Each row is shifted at random along 7 fixed directions that mean nothing.
Known rows, with every step that occurs:
sikad lufabep mukez fipu vilatad: [-3.031 -0.317  0.281 -0.517 -1.477  0.418  1.389 -2.269 -0.590  2.119
 -0.131  0.786  1.919  0.753  0.618  1.101 -1.425 -0.027  1.815  0.180
  1.656 -1.649  0.809 -2.588 -0.542  1.458  0.313  1.428 -0.362  1.773
 -0.217 -0.722  0.181 -2.030 -2.563 -0.997  0.155  1.925 -0.910 -0.187
  1.894  2.701 -0.469]
lufabep funobo furel nutupig: [ 1.883 -0.498 -1.479  2.028  2.251 -1.773 -1.700  1.379 -4.620 -0.014
  0.244  0.976 -3.402  0.580  1.212  0.931 -0.729 -0.209 -2.761  1.646
 -1.934 -0.366 -1.612  1.905  1.348  0.799  1.693  2.864 -0.432  0.077
  1.357 -2.508 -0.273  2.092 -0.444 -1.333 -2.375 -0.436 -0.744  1.983
 -1.040 -0.401 -0.079]
nutupig funobo sikad lufabep mukez fipu vilatad: [ 0.440 -1.310 -0.296  0.622 -0.063 -0.907 -0.081  0.493 -4.440  0.035
 -0.193  0.355 -1.112  1.366  1.210  1.529 -1.171 -0.751 -1.105  1.464
  0.168 -0.633 -2.054  0.245 -1.369  1.833  0.397  3.029 -0.079 -0.452
  0.341 -1.980 -0.374  0.738 -1.812 -0.741 -0.680  0.657 -0.898  1.388
  1.700  1.595  0.623]
furel lufabep mukez fipu: [-2.012 -1.048 -1.879  0.324  1.430 -0.824  0.049  0.536 -1.868  2.021
  0.504  1.875 -1.311 -0.331 -1.353  0.433 -1.070 -0.154 -2.405  1.462
 -0.403 -2.395 -0.684 -0.179  3.831  0.169  2.646  0.563  0.028  2.004
  3.093 -2.494  0.409 -4.214 -0.435 -1.211  0.657 -1.441  0.084  1.814
 -0.460  1.102  0.290]
nutupig vilatad fipu furel funobo sikad: [ 0.550 -1.872 -2.182 -2.119 -0.929 -0.389  0.696  0.461  0.485 -2.371
 -0.568  0.567  3.625 -1.772 -0.082 -3.190 -0.526 -0.064  1.176  0.587
 -1.182  1.595 -1.378  1.346 -3.565 -1.439  0.051 -0.477  1.418 -0.801
  0.579 -0.640  0.513  1.221  2.247  1.360  3.901  1.011  0.432  0.186
  1.625 -0.272  1.951]
funobo nutupig vilatad furel fipu: [-0.801 -0.405 -2.647 -0.645  1.401 -0.001 -1.130  0.513 -0.456  0.170
 -0.954 -0.620 -0.987 -0.310  0.712 -0.442 -0.317  0.143 -0.269  0.918
 -1.557 -0.796 -0.246  0.108  1.345 -1.421  1.725 -1.254  0.539  1.359
  1.686 -1.153  1.078 -0.416 -0.510 -0.604  3.645 -0.300  0.611  1.359
 -1.468 -0.205  0.559]
furel lufabep mukez vilatad fipu: [-0.787 -0.819 -0.713  2.694  0.878 -0.461 -0.567  1.532 -2.573  0.771
  1.733  1.961 -1.056 -1.624  0.323  0.502  0.157 -0.402 -2.167  0.411
 -1.260  0.000 -0.919 -0.765  4.916 -1.071  1.967 -1.266  0.790  1.954
  2.095 -1.020  0.825 -3.969 -1.185 -0.609 -0.810 -3.665  1.126  1.073
 -0.843  0.587  0.776]
funobo sikad lufabep mukez furel nutupig vilatad: [-0.062 -0.024  1.123  0.454  1.620 -0.930 -1.158 -0.264 -1.640  0.450
 -1.811 -0.176 -3.291  2.711  1.902  2.949 -1.497 -0.181 -1.344  0.119
 -1.544 -0.489  0.450  1.838 -0.351  2.987  0.487  3.581  0.196 -1.255
 -0.366 -1.830 -0.370  0.929 -0.892 -2.273 -2.705 -0.557 -0.078 -0.978
  1.446  0.187  0.152]
nutupig vilatad lufabep mukez fipu furel: [-1.743 -0.014  1.503  1.129  0.344 -0.180  0.106  0.605  0.306 -0.036
  1.431  0.404 -2.233 -1.311  1.643  1.440  1.197  1.577 -0.719  0.496
  0.212  0.471 -1.355 -0.541  1.593  0.397 -2.517 -0.742 -1.023  1.069
 -1.479  0.151  0.072 -3.348 -2.661 -0.247 -1.135 -1.292 -0.269  0.451
 -0.926  2.237 -1.731]
furel nutupig funobo sikad lufabep mukez fipu vilatad: [ 0.341 -0.024  2.908  1.878  1.493 -1.181 -0.730  1.312  1.322 -1.543
  0.684 -0.239 -3.157 -0.462  2.015  2.480  1.606  1.254 -1.591 -0.328
 -1.197  1.344 -0.488  1.130  1.888  0.915 -2.847 -0.283 -1.197 -0.820
 -2.113  0.708  0.972 -1.047 -1.012 -0.201 -3.621 -1.268 -0.529 -1.547
 -0.211 -0.125 -0.414]
lufabep funobo sikad nutupig vilatad fipu: [ 0.074 -3.217 -3.213  2.179  0.493 -0.569 -0.855  0.469 -2.462 -1.872
 -1.044  0.162 -1.086 -0.169 -0.115 -0.740 -0.161 -0.591 -1.883  2.168
 -0.550  0.691 -1.469  0.135  0.585 -0.563 -0.338  0.617  0.698 -0.176
  1.420 -1.232 -0.887 -1.086 -3.069 -0.035 -0.979 -1.441  0.676  2.413
 -1.681  1.975  1.060]
vilatad fipu lufabep funobo nutupig furel: [-0.781 -0.524 -1.389 -3.530  1.588 -1.081 -0.148  0.007  0.152 -1.892
 -1.934 -0.361 -2.591  2.176  0.353  0.222 -1.447  2.059 -0.516  0.816
 -2.903 -0.534 -0.640  1.292 -1.157 -0.363  1.290  1.036 -0.744 -1.348
  1.856 -1.824 -0.127 -0.137  0.819 -1.016  5.260  1.760 -0.077  0.107
 -1.351  1.664 -0.976]
sikad nutupig funobo furel vilatad lufabep mukez fipu: [-1.907  0.116  0.096 -1.005  0.159  0.649  2.659  1.366  0.507  0.639
  0.474 -0.995  0.243 -0.840  3.100 -0.325  1.511  1.378  2.864  0.378
 -1.278 -0.902 -0.440 -1.756  1.950 -3.260  0.973 -2.011 -1.353  0.313
  0.694  1.590  1.555 -1.001  1.229 -0.487  3.305  0.182 -0.166  0.193
  0.847 -1.397  1.478]
lufabep funobo sikad nutupig furel fipu: [ 1.473 -1.965 -2.164  1.945 -1.512  0.551  0.531 -0.868  0.020 -3.339
  0.409  0.440  3.339 -1.687  0.218 -2.547  0.580 -0.513  1.873  0.383
  0.201  1.498 -0.802 -0.021 -2.334 -0.168 -2.634  0.164  0.808  0.520
 -1.064 -0.147  0.898  3.012  0.132  2.209 -2.588 -0.119 -0.703  0.820
  1.697 -2.102  2.257]
lufabep mukez furel nutupig funobo sikad: [-2.061 -1.768 -2.469  2.570  1.610 -0.315  0.012  1.416 -3.461 -0.219
  0.389  0.703 -0.654 -0.850 -0.563  0.532  0.059 -0.697 -2.598  0.770
 -1.307 -0.186 -0.355  0.613  3.796 -0.779  1.155 -0.751  0.699  0.812
  1.232 -2.441  0.816 -2.753 -2.172 -0.424 -1.528 -2.032  1.469  1.827
 -0.529 -0.187  2.125]
lufabep funobo furel vilatad: [ 1.805  0.341  0.231  0.794  1.003 -1.894 -0.579  1.538 -1.031 -0.622
  0.543  1.340 -1.489 -0.621  2.068 -1.215 -0.138  0.899  0.114  1.287
 -0.918  0.591 -1.816  2.464 -1.627  0.496 -0.686  2.771 -0.891  0.001
 -1.297 -0.574 -0.138  3.111  1.600 -0.584 -2.170  1.089 -1.967 -0.086
 -0.201 -0.916 -0.847]
furel funobo nutupig vilatad lufabep mukez: [-1.397 -3.193 -3.531  3.449  1.039 -0.043 -0.833  0.580 -0.541 -1.097
  0.428  0.474 -2.688 -1.582 -2.207 -1.113  1.219  0.601 -2.595  2.648
  0.263  0.096 -2.522 -0.957  4.772 -1.300  0.152 -1.979  0.352  2.293
  1.077 -0.643 -0.105 -4.604 -3.816  1.174 -0.067 -3.143  0.290  3.420
 -4.180  1.964 -0.065]
furel mukez fipu vilatad: [-0.368 -0.671  1.888  0.907  1.661 -2.135 -0.541  2.441 -0.376  0.092
  1.842  2.483 -0.838 -2.500  1.135  2.328  0.154 -0.363 -2.506 -1.286
 -1.180  1.428 -0.187  0.395  4.785 -1.199 -1.026 -2.062 -0.390 -0.134
  0.126 -0.314  1.824 -4.361 -1.321 -0.533 -2.928 -2.827  0.823 -1.650
 -0.727  0.969  0.757]
nutupig furel mukez vilatad: [ 0.314 -0.663 -1.894  0.625  0.772 -0.252  0.944  2.584 -4.408  1.492
  1.768  1.804  1.405 -2.946  1.136  0.301 -0.361 -1.393 -0.688  0.584
 -0.433 -0.074 -2.158  0.044  2.139 -1.562  1.984 -0.563  0.116  1.048
  1.446 -1.728  1.468 -0.071  1.050 -0.190 -0.195 -1.658  0.503  2.544
  2.640 -1.944  3.277]
lufabep mukez furel funobo: [-0.889 -1.905 -2.241  1.629  0.928 -1.747  2.082  2.377 -3.825  1.472
  2.422  2.569  0.093 -2.354  0.304 -0.435 -0.776 -0.565 -1.938  1.678
  0.462 -1.018 -2.701 -0.194  2.514 -1.378  1.652  0.905 -1.140  1.214
  1.145 -1.654  0.650 -2.110 -0.084 -0.761 -2.245 -1.356 -0.573  2.916
  0.650 -0.357  2.305]
mukez lufabep funobo sikad nutupig vilatad fipu: [-2.562 -0.655 -1.005  1.977 -0.303  0.106  1.440  2.058 -2.170  0.521
  1.283 -0.478 -0.309 -1.290  2.347 -0.081  1.517  0.397 -0.067  1.474
 -0.562 -0.114 -1.315 -1.875  2.818 -3.380 -0.138 -2.869 -0.366  1.393
  1.156  1.205  0.552 -3.064 -2.095 -0.493  1.405 -1.540 -0.228  1.946
 -0.051  0.199  1.739]
nutupig funobo sikad lufabep mukez fipu vilatad furel: [-1.953  0.269  0.369 -0.339 -1.663  1.226  1.249 -0.867 -0.724 -0.202
 -0.254 -1.189  1.445  0.494  1.707 -0.404  0.958  0.749  3.469  0.288
 -0.087 -0.780 -0.502 -1.844 -0.922 -0.711 -0.386 -0.718  0.151  0.728
 -0.646  0.967  0.593 -0.840 -1.214  0.555  3.399  1.032 -0.526 -0.983
  1.599  1.249  0.728]
furel nutupig vilatad lufabep mukez fipu: [-0.306  0.986  0.773  1.558  0.000  0.725  0.525  0.721 -0.861  2.980
  2.437 -0.415 -0.727 -2.282  2.510  0.512  1.635  0.135 -0.446  1.063
  2.264 -3.029 -1.597 -1.816  1.133  0.546  0.281  0.542 -2.431  4.155
 -0.833  1.057  1.821  0.036  0.559 -1.120 -1.485  0.102 -2.193  2.324
  2.394 -1.221  0.019]
mukez vilatad fipu furel nutupig funobo sikad: [ 1.272 -0.224 -0.066 -0.136  2.203 -2.557 -1.258  3.048 -3.728  0.221
 -0.343  0.903 -2.226  0.657  2.665  2.493 -2.402 -0.643 -2.736  0.690
 -2.537  1.050 -1.137  1.605 -0.145 -0.253  2.009  2.026 -0.219 -2.118
  1.224 -2.081  0.153  0.891 -0.075 -2.396  0.138  0.142  0.952  0.533
  0.336  0.425  0.981]
fipu lufabep mukez furel nutupig vilatad: [-1.901  1.790  2.117 -1.566  0.697 -0.107  0.317 -0.710 -0.646  1.495
  0.012 -0.316 -1.356  1.238  1.663  2.052 -0.648  1.599 -0.858 -0.410
 -0.425 -1.850  0.661  1.043 -0.926  2.537  0.450  2.107 -1.448  1.010
 -1.353 -1.380  0.343  0.409  0.537 -2.072 -0.063  2.842 -1.457 -0.720
  3.059  0.247 -1.484]
fipu vilatad furel funobo nutupig: [-1.040  0.176 -1.247 -0.808  0.722 -0.359 -0.236  1.123 -2.543  0.486
  0.202 -0.165  0.134 -0.848  1.311 -0.428  0.098  0.469  0.686  0.088
 -3.136  0.561 -0.756 -0.520  2.256 -3.251  3.433 -2.851  1.022  0.301
  2.110 -0.078  0.689 -2.107 -0.642 -0.297  5.537 -0.196  1.517  0.062
 -0.798  1.525  1.277]
fipu vilatad lufabep mukez: [ 0.295 -0.691  0.779  0.495 -0.621 -1.016  2.406  2.362 -1.710 -2.250
  4.789  2.383  1.493 -4.192  2.723 -1.661  1.248  0.711  0.621 -0.643
 -0.925  2.360 -3.120  0.197 -0.729 -2.186 -1.112 -1.850 -0.841  0.683
 -1.519  0.765  2.200  0.040  1.900  0.970 -0.556 -1.161 -0.613  1.265
  1.868 -1.085  2.047]
nutupig furel mukez vilatad lufabep funobo sikad: [-1.250 -1.056 -1.501  2.046  0.601 -0.188  1.073  2.244 -1.230 -0.136
  1.562  0.864 -0.943 -2.412  0.716 -0.402  0.943  0.276  0.128  1.360
  0.319  0.214 -2.966 -0.741  2.471 -1.637 -0.758 -1.318 -0.603  1.519
 -0.638  0.078  0.817 -2.469 -0.872  0.598 -0.626 -2.912 -0.014  2.265
 -0.566 -0.513  1.746]
lufabep funobo sikad nutupig furel mukez fipu vilatad: [-2.211 -0.874 -0.954 -1.751  1.022 -1.538  1.221  0.098  0.547  1.653
 -2.011 -0.577 -1.940  1.506  0.572  0.304 -1.536  0.880 -0.488  2.388
  1.705 -3.158 -1.256 -0.175 -1.706  1.426  0.155  3.553 -2.272  0.415
 -0.625 -0.849 -0.940 -1.212 -0.934 -2.163  0.218  2.797 -1.940  1.216
  0.396  2.281 -0.446]
lufabep funobo nutupig furel fipu vilatad: [-0.787 -0.329 -1.201  0.810 -0.178  0.602 -1.820 -1.917  1.900 -3.253
 -1.991 -0.727  0.792  0.211 -1.160 -1.383  0.439  1.433  0.573  0.125
 -1.326  1.519  1.092  1.177 -0.885  1.100 -2.651 -0.925  1.500  0.569
 -1.139 -1.335 -0.102  0.697 -2.275  1.620  0.321  1.986  0.015 -0.930
 -1.417  0.871 -1.622]
nutupig vilatad furel funobo sikad lufabep mukez fipu: [-0.040  0.810  1.872 -0.906 -0.286  0.678 -1.392 -2.130  1.619 -0.705
 -3.304 -1.011 -0.990  2.617  1.342  0.773 -0.429  1.475  2.387 -0.208
 -2.074  0.040  1.098  1.020 -1.669  2.458 -0.673  2.273  1.247 -2.024
 -0.332 -0.482 -1.085  0.374 -0.391 -0.359  1.443  1.102  0.514 -3.675
  0.894  1.988 -1.743]
lufabep mukez vilatad fipu furel nutupig funobo sikad: [-0.712 -0.279  0.454  0.320  0.565 -0.685  0.328  0.910 -1.526 -0.409
  0.090  0.345  0.039  0.169  1.708  0.251 -0.603  0.077 -0.930 -0.141
 -0.699 -0.523 -0.064  0.407 -0.596  0.615  0.895  1.829 -0.274  0.108
 -0.680 -1.273  0.833  0.016  0.009 -1.372 -0.903  0.883  0.228 -0.535
  1.425  0.258  0.601]
mukez fipu vilatad lufabep funobo sikad nutupig: [-2.520  0.245 -0.045 -0.344 -0.452 -0.086  0.087 -0.129 -1.920  1.336
 -0.455 -0.682  0.613  0.970  1.854  1.184 -1.057 -0.171  0.691  0.444
 -0.474 -1.157  0.513 -1.856  0.133 -0.484  0.613 -0.449  0.060  0.914
  1.105 -0.397  0.382 -1.888 -2.896 -1.368  2.490  1.743  0.067  0.368
  0.540  2.311  0.150]
funobo furel fipu lufabep mukez vilatad: [ 1.982  1.790  2.017  0.727 -0.479 -0.252 -2.592 -1.737 -2.582 -0.262
 -0.272  0.732  0.832  2.606  2.332  2.231 -2.376 -1.114  0.525 -2.393
 -1.082 -0.117  1.826  0.396 -1.949  3.783  0.549  3.525  1.333  1.222
 -1.491 -2.467  1.321  4.434 -0.872 -0.885 -2.589  1.270 -0.714 -2.674
  2.022 -0.905 -1.296]
vilatad furel nutupig funobo sikad lufabep: [ 0.195 -0.552 -1.828 -0.424  1.280 -0.894  2.301  2.334 -0.630  0.825
  2.033  0.316 -2.227 -1.884  2.503 -0.275  0.781  1.038  1.874  2.017
 -0.690 -0.876 -3.747 -1.267  1.206 -3.389  1.818 -0.448 -2.683  0.332
  0.633  1.628  1.403 -0.395  2.634 -0.378  2.833 -2.026 -0.876  2.568
 -0.123 -1.552  2.697]
vilatad fipu furel nutupig: [-0.573  1.207  1.154 -3.234  1.024 -0.567  0.125 -0.536  3.877 -0.361
 -0.453  0.052 -0.403 -0.675  1.465  0.500  0.288  2.016  1.354 -1.129
 -1.628 -0.058  1.225 -0.244  0.466 -1.782  0.199 -1.208 -1.717 -0.111
 -0.292  1.512  1.571 -1.180  1.851 -0.768  3.177  1.065 -0.333 -2.981
  0.035  0.715 -0.547]
funobo nutupig furel vilatad fipu lufabep mukez: [-1.987  0.402 -0.513 -0.917  1.417  0.027  1.484  2.443 -0.521  1.056
  1.647 -1.190 -1.105 -1.398  2.516 -0.182  1.593  0.864  0.143  0.016
 -1.085 -1.420 -1.226 -1.057  2.544 -3.028  1.832 -2.776 -1.209  2.959
  0.200  0.607  2.389 -1.605  0.527 -0.846  3.405 -1.158 -0.241  1.500
 -0.512 -1.657  1.310]

Rows:
[-1.488 -2.941 -2.953  1.002 -0.026 -0.666  1.826  0.578  1.005  0.196
  0.942  0.952  0.653 -1.771  0.594 -0.232 -0.962 -1.186  0.607  1.638
  3.000 -0.830 -1.993 -2.659  0.091 -1.060 -1.218  0.377 -1.489  1.678
 -1.362  0.396  1.279 -1.975 -2.026 -0.113 -1.847 -2.066 -0.645  3.065
 -0.333  0.081  2.869] => funobo sikad nutupig vilatad furel mukez fipu
[-0.994 -1.420 -1.382  0.164  1.156 -0.050 -0.067  0.201  0.096 -1.131
 -1.151 -0.226 -0.581  0.249 -0.635  0.022  0.180  0.355 -0.747  0.945
 -1.531 -0.422  0.104  1.183  1.117  0.078  0.392  0.124  0.247 -0.564
  1.261 -1.357  0.834 -0.721  0.528  0.017  0.763  0.117  0.349  0.272
  0.480 -0.683  1.308] => furel nutupig funobo sikad lufabep mukez fipu
[-1.079 -3.315 -4.162  1.860  0.247 -0.233 -1.526 -0.690 -7.091 -1.950
 -0.950  1.813  0.989  2.349 -2.383  0.433 -3.690 -1.955 -2.478  0.510
 -2.917  1.450 -0.301  0.799  0.263  1.464  3.907  1.936  3.933 -0.843
  3.036 -5.873 -0.812 -1.197 -3.610 -0.006  0.992 -1.046  3.420  2.378
 -0.530  2.471  1.686] => fipu lufabep mukez vilatad furel funobo sikad
[-2.606 -1.083 -0.185 -0.983  1.282  0.160  1.702  0.695  1.103 -0.651
 -0.493 -0.293 -0.560 -0.717  0.736  1.792  0.913  1.505  0.309 -0.419
 -2.561  0.880  0.645 -0.766  4.346 -2.523 -0.447 -3.322 -0.439 -1.338
  1.529 -0.089  0.659 -4.101 -1.029  0.012  1.455 -1.525  1.651 -0.299
 -0.299  0.221  1.341] => sikad nutupig furel mukez fipu lufabep funobo
[-1.790 -0.258 -0.301  1.899 -0.203  0.683 -0.481 -0.527 -1.376 -1.968
  0.710 -0.025  0.056 -0.022 -0.058  0.499  0.504  0.993 -0.408 -0.202
 -1.290  1.386  0.124 -0.220  1.498  0.201 -1.254 -1.716  0.839  1.272
 -0.948 -1.284  0.499 -0.767 -2.716  0.887 -0.446  0.001  0.099  0.596
 -0.313  0.078 -0.345] => fipu lufabep funobo nutupig furel mukez vilatad
[ 3.837  2.062  4.378  2.100 -3.194  1.274  0.309 -0.530 -3.032 -1.622
  2.332 -0.417  3.909 -0.779  5.035  0.462  1.803 -0.820  3.689 -2.656
 -0.718  1.688 -0.307 -0.331 -3.307  1.359 -2.258  0.659  0.827  0.313
 -3.004  1.620  2.242  6.534  1.837  1.548 -3.471  0.458 -1.798 -3.172
  6.796 -3.870  1.869] => nutupig funobo sikad lufabep mukez furel fipu vilatad
[-0.367  1.400  2.603 -0.457  0.344 -0.836  2.788  2.730 -1.581 -0.015
  4.015  0.652 -0.619 -2.001  4.191  0.372  1.319  1.947  0.595 -0.447
 -1.302 -0.101 -2.259  0.208 -0.204 -1.390  0.160 -0.281 -2.530  0.476
 -1.621  0.894  1.960  0.878  3.355 -0.899  0.167  0.568 -1.513  0.315
  3.146 -2.416  1.080] => fipu lufabep mukez vilatad furel nutupig funobo
[-1.289 -2.064 -1.792  1.042  1.193 -1.053  0.022 -0.020 -0.801 -0.703
  0.367  0.706 -2.571  0.003 -1.123  0.585 -0.493  1.106 -2.017  1.560
 -0.487  0.618 -1.997 -0.398  1.989  0.045  0.664  0.218 -0.224  0.560
 -0.083 -1.618 -0.649 -3.058 -2.959  0.181 -0.150 -1.253  0.273  2.226
 -2.633  2.365 -0.731] => fipu furel funobo nutupig vilatad lufabep mukez
[ 1.845  0.799  2.976 -0.785  0.842 -1.480  0.367  0.591 -2.300  0.652
  0.472  0.409 -2.352  1.791  4.336  3.550 -0.877  0.063 -0.310 -1.547
 -1.938 -0.400 -0.171 -1.117  0.913 -0.002  1.998  2.445 -1.601 -1.349
  0.234  0.310  0.959  0.670  0.596 -2.334 -1.731 -1.271 -0.278 -2.160
  1.936  0.227  0.620] => vilatad fipu furel mukez lufabep funobo sikad nutupig
[-1.087 -0.592 -0.294  1.228 -0.249  0.770 -0.688 -0.711 -2.409 -1.752
 -0.099 -0.998 -1.097  0.943  1.177  0.844  0.795  0.923  0.198  0.143
 -2.271  1.279 -0.236 -0.355  0.796 -0.423 -0.364 -1.257  0.996 -0.002
  0.235 -0.390 -0.516 -1.086 -2.976  0.269  1.317 -0.904  0.881  0.303
 -0.397  1.697 -0.031] => fipu lufabep funobo sikad nutupig vilatad furel
[-1.314 -1.851 -0.798 -0.475  2.278 -3.156  3.799  6.338 -2.740  0.207
  3.785  2.017 -0.559 -3.982  2.994 -0.938  0.458  0.598 -2.539  1.139
 -2.063  0.483 -3.642  0.963  2.334 -4.572  2.021 -1.507 -2.003 -0.659
  1.516 -0.503  1.786 -2.938  3.098 -1.555  0.926 -1.714  0.735  2.707
  0.163 -1.662  3.361] => lufabep mukez vilatad fipu furel nutupig funobo
[-0.437 -2.042 -1.582  0.275 -1.142 -0.076  0.961  0.951 -1.454 -1.715
  0.941  0.951  2.986 -2.033  0.216 -1.670 -0.164 -0.159 -0.054  0.340
 -0.869  1.674 -1.688  0.063 -0.877 -1.166 -0.264 -1.320  1.230  0.305
  0.625 -1.059  0.591 -0.740 -0.004  1.286  1.831 -0.558  0.900  1.321
  0.977  0.142  1.461] => nutupig vilatad fipu lufabep mukez furel funobo
[-1.319 -2.419 -2.711 -1.394 -0.187 -0.568  2.656  0.174  0.384 -1.083
 -0.021  0.950  1.171 -0.426  0.409 -0.347 -1.685  0.313  1.731  1.400
  0.485  0.133 -1.820 -1.726 -0.961 -1.218  0.331  0.493 -1.249 -0.724
  0.093 -0.836  0.882 -0.041  0.130  0.360  2.039  0.982 -0.369  2.690
  0.417 -0.103  1.957] => sikad nutupig funobo furel mukez fipu vilatad lufabep
[-0.977 -0.324  0.030  2.035 -0.350  0.518  0.535  1.942 -4.205 -1.811
  2.326 -0.055  1.552 -1.934  2.056 -0.390  1.488 -0.286  0.094 -1.086
 -3.211  2.308 -1.102  0.106  1.684 -2.270  0.947 -3.538  1.834  0.461
  0.399 -0.380  1.804 -0.947 -0.610  0.942  1.609 -1.905  2.014  0.708
  1.307 -0.970  2.685] => fipu vilatad lufabep mukez furel nutupig funobo sikad
[-1.572 -2.126 -3.374  0.112 -0.749  0.891  1.188 -1.203  0.543 -0.242
 -1.269  0.321  1.834 -0.303 -0.199 -0.422 -1.117 -0.283  1.986  1.335
  1.552 -0.586 -0.201 -3.164  0.691 -1.338  0.723 -0.057 -0.606  0.911
  0.164 -0.133  0.697 -0.711 -1.918  0.290  1.640  0.654 -0.062  1.811
 -0.050  0.787  1.501] => sikad nutupig funobo furel mukez vilatad fipu
[-1.834 -0.374 -1.338  1.398 -0.237 -0.689 -0.965 -0.551 -1.907  0.875
  0.076  0.530  0.348  0.803  0.246  1.225 -2.199 -0.624 -0.291  1.077
  0.794 -0.581 -0.362 -1.760 -0.392  1.352 -0.061  1.120  0.061  1.971
 -0.158 -1.981  0.258 -1.004 -4.053 -0.582  0.164  1.502 -0.283  2.004
 -1.361  2.374 -0.994] => mukez fipu vilatad lufabep funobo furel nutupig
[-1.536 -0.933 -0.099 -0.049  0.403 -1.053  0.215  0.919 -0.449 -1.991
 -0.384  0.179 -0.044  0.396  1.439  1.400 -1.215  0.450  0.225  0.083
 -2.165  2.111 -0.302  0.197 -0.488 -0.332 -2.041 -0.870  0.619 -1.881
  0.145 -1.360  0.156 -1.399 -2.534  0.016  0.729  0.191  1.236  0.307
 -0.728  1.371  0.538] => mukez fipu vilatad lufabep funobo sikad nutupig furel
[-0.875  1.527  2.186 -2.259 -0.584 -0.057 -0.018 -1.910  0.121  0.413
 -1.712 -0.229  1.390  2.383  1.604 -0.021 -1.480  0.599  1.878 -1.203
 -0.763 -2.310  1.752  0.517 -3.068  2.688  0.933  3.550  0.217 -0.220
 -0.763 -1.278  0.517  1.150  0.840 -1.490  1.018  3.886 -0.754 -3.724
  3.101  1.429 -0.882] => lufabep mukez fipu vilatad furel funobo sikad
[ 0.240 -1.944 -0.693  0.144 -0.240 -0.907  1.709  0.511 -1.910 -0.977
  0.655  0.750  0.159 -0.061  1.767 -0.003 -0.480  0.247  0.676  0.598
 -1.778  1.373 -1.755 -0.594 -0.192 -0.945  1.041  0.493  0.163 -0.955
  1.054 -0.678  0.128  0.467  0.403  0.033  0.183 -1.226  0.234  1.282
  0.421 -0.435  1.425] => sikad lufabep funobo nutupig vilatad fipu furel mukez
[-1.871 -0.943 -1.173  1.319 -1.304  1.986  0.728 -1.864 -0.699 -0.080
  0.195 -0.547  1.994 -0.149  0.391  1.465  0.644 -0.295  1.999 -0.340
  0.718 -0.238  0.972 -3.984  3.150 -1.305 -0.245 -2.442 -0.012  1.886
  0.022  0.386  1.427 -1.631 -3.651  1.053  0.680 -0.591  0.091  0.678
  0.549  0.302  1.214] => sikad nutupig funobo furel mukez fipu lufabep
[-2.061 -0.454  0.617 -0.215  1.797 -1.567  1.498  2.817 -0.787 -1.424
  1.860  0.525 -2.637 -0.540  1.834  0.646  0.329  1.894 -1.270  0.303
 -2.331  0.671 -1.842  1.304  1.140 -1.310  0.067 -0.703 -1.221 -0.681
 -0.765 -0.602  0.927 -2.270  0.745 -0.934  1.032 -0.864  0.284  0.548
 -0.433 -0.235  0.808] => fipu lufabep mukez vilatad furel nutupig funobo sikad
[-2.420  0.126 -1.043 -3.078 -0.417 -0.077  2.468 -0.158  0.447  0.542
  0.158  0.130  2.208 -0.092  1.105 -1.386 -0.535  0.899  2.169 -0.375
 -1.075 -1.647  0.255 -1.952  0.161 -2.916  2.986 -1.083 -0.774  1.160
  1.358  0.268  1.818 -1.332  2.087 -0.682  5.251  1.427 -0.302 -0.564
  1.142 -0.241  1.448] => vilatad fipu furel mukez lufabep funobo nutupig
[ 0.104 -1.562 -1.351  2.715 -1.559  0.795  1.674 -0.133 -4.423 -0.944
  1.837  1.525  3.320 -0.664  1.900 -0.490 -0.729 -1.253  2.447 -0.502
 -2.204  1.965 -0.522 -1.875  0.854 -1.386  2.183 -0.459  2.179 -0.209
  1.470 -1.197  1.185  1.261 -0.382  0.782 -0.753 -1.956  1.558  1.113
  2.117 -1.934  3.441] => sikad lufabep mukez vilatad furel funobo nutupig
[ 0.750 -1.335 -0.408  1.743 -1.200  1.296  1.572  0.935 -0.956 -1.653
  1.804 -0.404  2.078 -2.713  1.705 -2.645  3.003  0.042  1.800 -0.113
 -1.489  0.622 -1.483 -0.842  1.864 -3.183  0.480 -2.984  0.891  0.869
  0.818  2.205  1.758 -0.162  1.771  1.687  0.802 -2.559  0.061  0.048
  2.337 -2.517  3.517] => furel funobo sikad nutupig vilatad lufabep mukez
[-2.680 -0.804 -1.801 -1.730 -1.279  1.087  0.738 -0.192 -0.819  0.085
 -1.354 -1.196  3.130 -0.086 -0.051 -2.308 -0.023  0.092  1.181  0.429
 -0.892 -1.145 -0.051 -0.403 -1.105 -1.351  1.809 -1.553  1.676  1.493
  1.533 -0.547  0.444 -1.700  0.098  0.206  6.208  1.263  0.782  0.019
  1.490  1.000  1.155] => nutupig vilatad fipu lufabep mukez furel funobo sikad
